What each symbol does to the points:
da: Mit->Zis, Peg->Tov, Mav->Peg, Pog->Zof, Lif->Mit, Rup->Vog, Fel->Zom, Rog->Sud, Fuf->Kuf, Soz->Dur, Maz->Pog, Dur->Fuf, Sud->Zor, Beb->Lup, Kuf->Mas, Ris->Geg, Nim->Suz, Vog->Lif, Det->Nik, Tok->Rog, Suz->Pez, Tup->Nek, Nir->Rup, Tum->Soz, Tis->Maz, Zor->Tup, Pez->Det, Lup->Nim, Gok->Bez, Fef->Fel, Bez->Ris, Zis->Fef, Zof->Tok, Zom->Beb, Mas->Faz, Tov->Tis, Nek->Tum, Nik->Gok, Geg->Nir, Faz->Mav
ne: Mit->Tup, Peg->Det, Mav->Nik, Pog->Lup, Lif->Nek, Rup->Soz, Fel->Rog, Rog->Fel, Fuf->Geg, Soz->Rup, Maz->Nim, Dur->Nir, Sud->Fef, Beb->Zof, Kuf->Ris, Ris->Kuf, Nim->Maz, Vog->Tum, Det->Peg, Tok->Zom, Suz->Tis, Tup->Mit, Nir->Dur, Tum->Vog, Tis->Suz, Zor->Zis, Pez->Tov, Lup->Pog, Gok->Faz, Fef->Sud, Bez->Mas, Zis->Zor, Zof->Beb, Zom->Tok, Mas->Bez, Tov->Pez, Nek->Lif, Nik->Mav, Geg->Fuf, Faz->Gok
ve: Mit->Lif, Peg->Mav, Mav->Faz, Pog->Maz, Lif->Vog, Rup->Nir, Fel->Fef, Rog->Tok, Fuf->Dur, Soz->Tum, Maz->Tis, Dur->Soz, Sud->Rog, Beb->Zom, Kuf->Fuf, Ris->Bez, Nim->Lup, Vog->Rup, Det->Pez, Tok->Zof, Suz->Nim, Tup->Zor, Nir->Geg, Tum->Nek, Tis->Tov, Zor->Sud, Pez->Suz, Lup->Beb, Gok->Nik, Fef->Zis, Bez->Gok, Zis->Mit, Zof->Pog, Zom->Fel, Mas->Kuf, Tov->Peg, Nek->Tup, Nik->Det, Geg->Ris, Faz->Mas

The rows follow the links: the fewer symbols apart two points are, the more alike their rows tend to be.

Rows with their points:
-3 17 78 -11 -54 -24 -21 58 -50 -8 31 46 -14 -22 -14 -15 30 -2 -66 45 -22 0 67 28 -20 -7 -73 -4 26 -33 20 -25 35 -9 18 -32 34 21
point: Det
6 -5 -22 -21 68 36 43 -5 129 16 -10 -10 -12 17 58 21 -20 -18 18 9 0 -38 8 -3 -9 58 36 -1 -7 -28 -54 -7 -7 60 8 -38 -61 9
point: Zom
56 -54 8 -34 9 2 42 -16 108 -47 9 -2 -25 -80 33 36 -30 -9 13 -14 13 -17 -5 44 -9 46 17 8 27 17 -46 11 38 29 30 24 -61 -28
point: Mav
-80 84 -16 -2 4 11 7 -40 -47 16 -21 -17 71 31 -54 -25 15 37 32 -39 6 13 -54 -39 32 -46 18 39 -3 17 32 46 -13 -17 -25 13 32 -19
point: Geg
-6 0 -14 -37 44 35 49 -4 122 -17 6 -22 -1 -33 41 6 -29 0 20 6 -16 -24 10 8 -19 65 33 9 11 -34 -47 16 13 64 29 -28 -41 -4
point: Beb
69 -58 42 -22 -19 -14 -4 41 47 -32 17 21 -51 -58 22 30 -15 -24 -55 20 -7 -24 41 58 -33 37 -27 -11 26 -18 -26 -37 32 26 34 -21 -19 2
point: Tov
9 0 68 -21 -19 -6 -13 65 1 8 -1 42 -32 17 9 3 13 -17 -68 43 -30 4 72 21 -22 16 -42 -25 9 -47 10 -40 13 26 10 -74 17 46
point: Maz
-50 43 -29 -3 -4 -4 -2 -66 -52 -7 -12 -13 57 -3 -55 -25 -7 25 41 -54 11 18 -66 -14 23 -41 16 32 14 43 16 54 -9 -37 -31 50 21 -42
point: Nir
21 -29 -72 22 61 19 10 -21 22 51 -27 -1 -7 80 40 1 -10 -15 50 3 24 -11 -22 -59 25 1 56 -23 -60 13 -29 -4 -69 -10 -20 9 -40 6
point: Fuf

Each walk starts at a row. The symbols on each line, taken left to right, move it on to the next point.
Each answer is a row, close to the row of the point it stands for.
15 -11 -65 -6 78 38 24 -23 85 34 -9 -13 -1 37 37 14 -18 -11 58 -14 30 -24 -33 -38 13 20 67 9 -37 19 -52 20 -41 22 -8 2 -47 -14
ve ve da ne ve ve da ne da: 23 -18 -45 -25 66 35 28 -34 103 -7 -7 -12 -2 -7 43 23 -26 5 45 -22 23 -21 -23 -10 14 30 64 16 -8 17 -46 24 -6 34 -4 17 -63 -30
da ne da ne ne ne ne da ve: -74 82 29 -7 -18 15 -19 18 -66 21 -17 23 33 74 -44 -43 28 15 -15 13 -17 9 6 -40 13 -25 -15 10 -8 -25 47 4 -22 -11 -28 -51 49 33
-16 -5 -44 10 -21 -18 -13 -49 -50 -20 -6 -23 37 -28 -35 -4 -13 14 53 -67 35 27 -68 -2 16 -51 34 21 -6 60 11 41 2 -47 -19 77 10 -38
ve ve ne ve ve ne da: 49 -37 -50 27 -14 -31 -15 -42 -52 -18 -7 -33 9 -28 -17 13 -8 1 50 -34 40 15 -58 8 23 -45 24 -12 -14 68 9 18 -4 -59 -16 91 -1 -34
ve ve da ne ve ve da ne da: 72 -76 -48 34 -20 -53 -18 -39 -50 0 -1 -18 -9 -14 12 14 -6 -12 36 -21 41 12 -35 1 13 -33 20 -42 -24 66 -7 -11 -25 -54 -14 65 -8 -31
32 -32 -22 -28 47 19 42 -23 106 -30 3 -10 -10 -59 31 30 -32 17 37 -19 22 -14 -19 18 -1 39 41 13 17 16 -48 25 4 26 16 25 -64 -22
da ve da da ve ne: -21 34 69 7 -49 -7 -28 52 -66 8 8 36 -14 27 -21 -17 27 -5 -60 43 -24 13 55 7 -8 -10 -55 -7 7 -36 42 -30 9 -20 5 -47 53 29
ve ne da ne ve ve: 0 -1 47 -48 4 0 41 9 85 -52 20 -12 -4 -71 5 11 -25 22 -28 5 -11 -20 26 51 -19 41 -36 47 57 -29 -27 17 58 36 35 -21 -23 -13
10 -4 79 -20 -49 -14 2 39 -15 -45 37 24 -40 -55 -12 7 11 8 -61 40 -28 4 53 57 -6 14 -67 10 44 -38 12 -12 54 -3 27 -30 20 0
da ve ne da ne ve da ve ve: -10 16 27 -38 31 24 47 -8 110 -42 14 -12 -1 -67 27 20 -30 14 3 0 -13 -9 4 24 -8 47 0 42 48 -34 -44 20 41 53 25 -18 -40 -16
ne ve ve ne da ne ve: 67 -56 34 -32 -6 -6 21 16 80 -40 25 1 -37 -78 19 36 -24 -1 -24 9 13 -20 25 54 -27 31 -10 -6 29 14 -42 -11 47 27 27 1 -32 -25
62 -47 -50 22 44 5 -7 7 37 34 -7 3 -37 61 60 30 -7 -38 19 25 6 -21 5 -11 -7 23 33 -48 -67 14 -32 -30 -49 20 -4 -7 -38 20
da ve da ve ve ve: 76 -86 -60 46 2 -31 -20 -3 -24 16 3 -2 -36 19 36 18 -2 -31 19 -9 31 1 -19 -6 3 -16 14 -56 -37 57 -14 -24 -40 -41 -10 54 -12 -4
ne da ve ne da ve da: 84 -81 -53 38 29 -15 -23 6 -1 35 -3 4 -38 52 55 14 10 -51 19 8 25 -5 0 -14 -2 -5 36 -60 -47 23 -23 -45 -54 -17 0 16 -29 12
55 -42 62 -10 -28 -13 -15 60 17 -12 14 28 -54 -17 23 12 -3 -16 -64 40 -17 -13 59 37 -28 31 -38 -19 12 -29 -19 -46 26 16 29 -48 -4 22
ne ne ne da ve: 0 -11 63 -30 -33 -9 18 17 46 -51 38 -2 -19 -78 1 20 -12 12 -46 18 -14 -11 53 45 -18 26 -44 27 67 -22 -6 -7 60 25 34 -9 -2 -13
ve da da da da da: -51 60 43 9 -21 1 -23 32 -80 25 -9 43 7 58 -32 -22 35 -6 -48 30 -34 19 36 -21 3 -22 -34 4 0 -44 40 -19 1 -8 -13 -58 54 32
-44 49 59 -26 -12 18 -16 66 -13 17 1 30 0 39 -4 -10 16 -10 -64 46 -37 -11 52 15 -17 25 -41 -13 17 -59 20 -34 3 27 1 -84 24 45
da ne ve ne ve ne ve ve: 28 -19 -39 4 71 24 11 3 88 25 -11 -2 -18 40 67 15 -20 -32 24 24 -6 -29 8 -18 -13 29 40 -38 -47 -14 -43 -24 -44 49 17 -31 -49 13
28 -36 -57 43 44 2 -12 -16 -26 51 -4 -2 -13 82 36 1 12 -29 33 -3 24 -7 -32 -54 28 -15 40 -42 -70 24 -4 -18 -63 -24 -28 12 -31 9
da ve ve da da da ne: -91 90 -4 -6 -2 19 -6 -5 -63 34 -24 6 64 54 -48 -38 15 26 10 -21 -15 32 -14 -31 12 -40 -2 34 -5 -14 48 35 -17 -16 -28 -26 41 7
42 -35 -59 63 5 -12 -30 -18 -61 43 4 -5 -23 63 29 -2 34 -29 25 5 25 5 -16 -51 16 -41 15 -42 -56 37 10 -14 -56 -41 -15 24 5 11
ve ve da da ve ve da: 32 -42 -34 62 -17 -33 -33 -14 -98 24 8 -8 -21 39 4 -4 30 -19 16 7 25 13 -17 -30 20 -55 5 -37 -42 48 16 -14 -34 -69 -19 56 14 6
da ve ne ne ne ne ve: 9 -36 -27 49 -43 -37 -40 -18 -94 0 17 -4 1 -4 -29 -6 24 -6 21 -18 19 31 -27 -1 26 -55 -10 -18 -16 54 18 -1 -12 -75 -21 72 34 -11
